Where the symbols take the points:
j519: ^>j112, @>j62, §>j695, &>j105, $>j77
j414: ^>j105, @>j89, §>j759, &>j703, $>j721
j626: ^>j426, @>none, §>j62, &>j698, $>j112
j631: ^>j432, @>none, §>j651, &>j263, $>j14
j263: ^>j622, @>none, §>j3, &>j626, $>j109
j419: ^>j692, @>j109, §>j605, &>j771, $>none
j387: ^>j698, @>none, §>j89, &>j651, $>j105
j62: ^>j626, @>none, §>j812, &>j387, $>j519
j999: ^>j14, @>j651, §>j703, &>j141, $>j476
j77: ^>j771, @>j519, §>j471, &>j148, $>none
j721: ^>j148, @>j414, §>j991, &>j437, $>none
j351: ^>j89, @>none, §>j842, &>j697, $>j759
j758: ^>none, @>j760, §>j907, &>j692, $>none
j476: ^>j907, @>j999, §>j437, &>j605, $>none
j109: ^>j726, @>j263, §>j141, &>j112, $>j419
j437: ^>j476, @>j703, §>j865, &>j776, $>none
j112: ^>j581, @>j626, §>j519, &>j517, $>j771
j426: ^>none, @>none, §>j626, &>j241, $>j581
j224: ^>j956, @>j209, §>none, &>j478, $>j993
j824: ^>j255, @>none, §>j407, &>j28, $>j502
j605: ^>j419, @>j141, §>j776, &>j77, $>none
j409: ^>j326, @>j517, §>j148, &>j907, $>none
j820: ^>j703, @>j697, §>j884, &>j502, $>j865
j3: ^>j263, @>none, §>j255, &>j62, $>j141
j502: ^>j443, @>j824, §>j308, &>j956, $>j896
j956: ^>j695, @>j28, §>j224, &>j759, $>j323
j323: ^>j471, @>j956, §>j993, &>j991, $>none
j241: ^>none, @>none, §>j698, &>j432, $>j1
j692: ^>none, @>j726, §>j419, &>j119, $>none
j759: ^>j414, @>j351, §>j478, &>j820, $>j991
j209: ^>j28, @>none, §>none, &>j842, $>j224
j651: ^>j631, @>none, §>j257, &>j3, $>j999
j812: ^>j62, @>none, §>j28, &>j89, $>j695
j776: ^>j605, @>j443, §>j896, &>j471, $>none
j771: ^>j119, @>j112, §>j77, &>j409, $>none
j148: ^>j409, @>j105, §>j721, &>j476, $>none
j119: ^>none, @>j581, §>j771, &>j326, $>none
j697: ^>j257, @>none, §>j366, &>j824, $>j820
j726: ^>none, @>j622, §>j109, &>j581, $>j692
j88: ^>j896, @>j308, §>none, &>j993, $>none
j28: ^>j812, @>none, §>j209, &>j351, $>j956
j993: ^>j323, @>j224, §>none, &>j330, $>none
j14: ^>j760, @>j631, §>j999, &>j109, $>j907
j443: ^>j141, @>j255, §>j502, &>j695, $>j776
j308: ^>j502, @>j407, §>none, &>j224, $>j88
j471: ^>j77, @>j695, §>j323, &>j721, $>none
j703: ^>j999, @>j257, §>j820, &>j443, $>j437
j896: ^>j776, @>j502, §>j88, &>j323, $>none
j517: ^>j1, @>j698, §>j105, &>j14, $>j409
j255: ^>j3, @>none, §>j824, &>j812, $>j443
j884: ^>j820, @>j366, §>none, &>j308, $>j857
j695: ^>j519, @>j812, §>j956, &>j414, $>j471
j991: ^>j721, @>j759, §>j330, &>j865, $>none
j105: ^>j517, @>j387, §>j414, &>j999, $>j148
j1: ^>none, @>j241, §>j517, &>j760, $>j326
j257: ^>j651, @>none, §>j697, &>j255, $>j703
j857: ^>j865, @>j884, §>none, &>j88, $>none
j141: ^>j109, @>j3, §>j443, &>j519, $>j605
j407: ^>j824, @>none, §>none, &>j209, $>j308
j432: ^>none, @>none, §>j631, &>j622, $>j760
j478: ^>j759, @>j842, §>none, &>j884, $>j330
j326: ^>none, @>j1, §>j409, &>j758, $>none
j907: ^>j758, @>j14, §>j476, &>j419, $>none
j698: ^>j241, @>none, §>j387, &>j631, $>j517
j622: ^>none, @>none, §>j263, &>j426, $>j726
j89: ^>j387, @>none, §>j351, &>j257, $>j414
j760: ^>none, @>j432, §>j14, &>j726, $>j758
j865: ^>j437, @>j820, §>j857, &>j896, $>none
j366: ^>j697, @>none, §>none, &>j407, $>j884
j842: ^>j351, @>none, §>none, &>j366, $>j478
j330: ^>j991, @>j478, §>none, &>j857, $>none
j581: ^>none, @>j426, §>j112, &>j1, $>j119

In the rows, zero is written as 47.

The rows follow the links: the fewer symbols apart two points are, the more alike their rows tend to be.

Each row is also shifted at random along 5 hidden directions that mean nothing.

Some points, each with a row of numbers:
j896: 49	57	49	48	41	42	48	54	32	59	50	43	46	30	51	44	54	37	67	38	37	43	43	63	49
j760: 42	41	47	57	58	30	51	52	45	44	32	42	63	50	37	59	43	61	36	44	41	44	50	42	53
j631: 36	32	59	30	51	32	61	47	58	74	45	51	51	66	45	58	44	57	43	46	51	50	56	52	37
j437: 38	57	50	33	46	44	53	47	35	48	42	46	51	28	47	47	40	41	50	45	29	51	54	54	54
j432: 42	31	41	62	57	49	54	50	54	50	42	46	60	66	48	56	42	61	38	54	54	48	58	49	67
j263: 34	33	48	43	55	51	55	58	53	20	36	46	53	67	61	51	51	59	41	49	62	49	48	46	25
j697: 33	40	64	63	42	48	63	51	54	31	47	59	41	61	64	44	34	38	47	52	57	60	58	56	45
j622: 45	30	40	47	58	45	49	58	53	52	39	42	58	65	52	55	55	63	42	50	58	43	45	50	43
j3: 44	33	44	43	50	41	55	59	53	43	44	51	48	66	48	51	52	49	49	44	64	49	47	56	26
j502: 44	44	45	40	45	47	51	62	39	48	53	48	40	47	64	38	55	35	65	46	56	52	46	66	41
j14: 37	41	53	46	48	42	61	42	44	58	38	51	57	49	30	64	41	61	43	37	34	44	63	53	51
j695: 69	55	46	35	35	61	35	39	51	45	62	48	40	49	45	43	59	44	52	42	52	45	46	49	43
j419: 43	51	43	46	58	53	44	54	32	46	42	33	59	33	64	52	60	56	50	50	36	39	47	56	58
j626: 60	40	43	54	46	55	42	42	59	41	51	49	49	67	34	54	53	58	42	43	60	40	48	40	44
j721: 54	60	45	57	47	56	38	36	41	61	52	46	44	26	45	43	45	45	49	52	32	45	48	39	71
j88: 50	57	57	44	33	53	52	49	33	54	54	52	41	34	50	46	49	33	68	35	37	46	51	66	44
j884: 41	54	48	61	44	28	52	55	45	36	45	54	40	43	49	37	32	28	52	53	51	57	46	58	51
j105: 49	50	57	67	44	59	48	28	52	51	42	58	41	46	27	54	37	54	37	42	41	41	51	26	50
j692: 46	52	56	63	47	49	51	46	32	29	32	44	59	34	38	61	53	58	48	26	30	34	49	46	39
j148: 44	56	52	38	54	45	40	40	46	66	48	42	48	31	55	44	48	50	44	53	31	45	43	33	57
j907: 42	50	43	51	54	62	49	45	36	49	41	38	59	34	53	51	44	56	47	52	29	44	59	52	76
j476: 38	54	37	37	54	41	49	53	37	36	35	38	60	29	47	46	39	49	40	52	29	50	50	45	54
j993: 60	64	42	46	42	54	36	48	40	35	53	45	40	32	54	38	50	35	55	48	42	49	40	50	54
j414: 37	54	66	52	48	52	47	34	54	47	51	58	34	45	61	40	38	42	40	56	47	53	44	27	45
j255: 41	37	44	37	45	58	56	59	51	34	45	52	40	62	54	46	49	47	49	49	66	51	53	58	28
j824: 49	41	41	56	38	47	56	58	49	42	50	56	38	61	36	45	46	39	57	38	61	49	49	61	35
j409: 44	56	48	60	59	44	35	43	43	38	36	39	55	31	49	48	46	56	35	51	34	43	38	27	56
j842: 42	45	42	39	44	52	47	49	59	49	56	55	32	56	49	35	37	34	48	59	64	57	46	40	42

Complete each set of four: the symbols that take the first to the second take the third to the fourth, perhaps in another order.
Answer with the point's name.
A 47	45	30	31	43	50	55	67	39	43	46	44	45	43	43	46	55	42	60	39	52	44	50	65	31
B 47	53	50	62	46	45	45	36	55	54	49	56	35	43	39	39	38	41	43	58	49	48	41	26	52
C 59	37	50	45	42	67	46	36	53	54	51	50	51	68	38	60	55	65	43	40	53	39	57	44	44
D j432

A 40	40	37	49	56	38	51	49	43	58	39	44	62	47	36	57	40	58	40	50	38	46	56	50	65
B 47	40	40	54	54	48	52	56	38	23	30	44	59	47	39	58	55	59	45	35	46	39	48	52	30
C 63	58	39	37	51	33	32	46	41	61	49	33	57	34	32	52	60	55	45	42	33	35	35	40	49
D j409

A 44	37	64	64	50	47	51	36	57	49	43	52	48	64	44	57	43	59	35	45	51	44	51	34	44
B 39	35	38	39	53	38	55	50	56	48	40	49	54	64	32	52	38	57	35	49	55	50	55	47	40
C 28	49	58	49	45	34	65	49	43	24	34	52	50	45	52	46	28	41	43	46	40	58	57	52	44
D j502

A 49	44	41	63	46	41	44	48	60	57	56	54	34	55	44	34	41	35	49	62	65	54	42	44	59
B 56	60	36	30	41	51	40	53	50	24	55	47	37	45	51	31	49	29	48	53	57	57	36	41	31
C 58	47	44	35	49	63	37	39	49	32	47	40	53	51	49	54	60	62	36	42	46	43	44	36	38
D j419

A 34	48	57	43	44	32	58	53	48	56	50	50	46	46	66	39	34	33	54	57	49	63	51	62	58
B 51	50	34	28	39	46	52	61	40	51	53	53	37	40	35	42	46	29	63	43	54	52	47	62	30
C 43	44	56	57	53	49	44	34	53	55	45	49	48	49	43	55	45	61	37	49	43	41	49	27	50
D j999

A 42	30	47	32	52	44	56	53	54	56	43	50	51	65	49	57	55	60	50	44	61	43	52	54	26
B 57	46	45	38	54	53	34	43	54	37	50	37	57	53	58	51	65	64	36	50	47	43	39	35	43
C 59	56	71	45	33	58	42	39	49	41	59	52	38	49	70	42	57	37	58	45	50	52	43	54	37
D j991

A 69	51	47	52	50	37	27	45	54	42	56	36	53	50	58	44	62	54	43	49	54	43	28	41	48
B 36	46	67	49	51	60	47	31	58	57	46	52	41	48	61	48	43	55	38	54	43	48	51	25	48
C 59	60	42	32	43	55	33	40	39	50	50	42	50	31	45	49	58	49	49	42	34	40	42	45	45
D j148

A 49	58	42	30	44	45	50	52	30	49	44	46	47	29	36	52	54	42	60	31	33	42	49	60	33
B 61	63	37	24	47	44	35	44	43	54	52	37	53	30	35	48	58	49	47	40	36	39	39	43	43
C 53	61	53	29	46	58	36	42	41	39	54	40	47	31	72	42	59	46	52	53	36	47	42	47	46
D j148

A 59	64	40	45	46	46	33	51	41	42	57	39	44	33	55	33	52	35	52	55	45	51	35	50	54
B 45	56	51	38	44	52	48	55	33	47	48	45	44	30	58	41	53	39	61	39	37	46	49	64	42
C 55	60	48	25	36	76	44	39	39	46	59	46	38	34	60	41	57	41	57	46	36	47	53	52	52
D j776

A 48	36	43	57	39	63	58	53	47	35	48	56	41	65	40	50	49	46	55	43	62	47	56	64	39
B 64	61	53	50	35	48	38	44	49	36	57	50	39	47	46	39	53	34	53	41	54	49	36	49	39
C 37	39	43	47	50	38	60	47	43	71	44	48	55	50	36	57	36	55	45	47	40	50	62	61	70
D j776

A 27	43	45	47	57	48	59	52	44	23	31	45	58	48	58	51	34	53	33	56	40	57	62	50	57
B 57	40	63	51	52	52	36	37	51	65	54	38	60	55	60	56	66	67	44	44	45	38	42	45	58
C 56	40	48	96	49	42	49	63	37	48	42	39	57	49	47	55	61	54	64	38	51	36	42	73	65
D j1

A 33	47	51	40	47	24	62	47	44	48	34	53	56	46	20	61	31	49	41	33	34	47	60	50	35
B 71	51	46	60	42	55	31	41	51	42	56	40	53	52	45	48	64	54	48	43	50	39	38	44	54
C 46	58	30	48	50	38	47	55	35	46	45	39	50	27	44	38	36	35	50	57	35	52	46	55	69
D j323

A 39	36	30	51	54	33	56	58	58	34	35	49	54	62	33	47	34	49	35	58	60	54	51	45	47
B 44	39	38	51	54	59	49	58	38	34	39	40	59	48	48	57	57	64	49	43	45	40	52	58	48
C 44	38	34	54	45	41	60	52	53	53	46	53	45	62	26	47	34	43	43	52	60	54	56	55	56
D j141

A 42	49	38	26	53	52	47	53	34	31	32	39	62	34	44	57	55	59	42	37	32	40	48	43	32
B 42	29	52	42	49	59	57	53	52	49	44	51	51	67	53	56	57	60	50	42	59	44	56	57	33
C 46	64	46	61	45	57	40	42	41	31	47	51	40	27	47	37	37	36	47	55	35	48	43	33	59
D j842

A 47	41	34	40	47	48	53	63	51	25	45	52	39	59	49	37	44	37	48	52	66	53	45	52	30
B 64	54	50	28	39	73	35	39	49	37	60	47	41	51	61	43	61	43	49	48	53	49	46	46	43
C 51	39	37	65	47	57	47	40	59	50	49	56	41	63	27	46	38	51	37	54	59	47	53	32	55
D j14

A 43	41	42	61	43	43	57	52	51	37	47	53	42	60	42	40	32	39	48	55	62	58	52	53	56
B 33	33	42	33	51	52	60	53	57	49	47	54	45	66	56	43	37	45	42	60	60	60	59	56	50
C 43	32	40	47	59	47	45	45	65	50	46	46	49	62	54	44	46	59	33	65	60	51	44	31	51
D j241

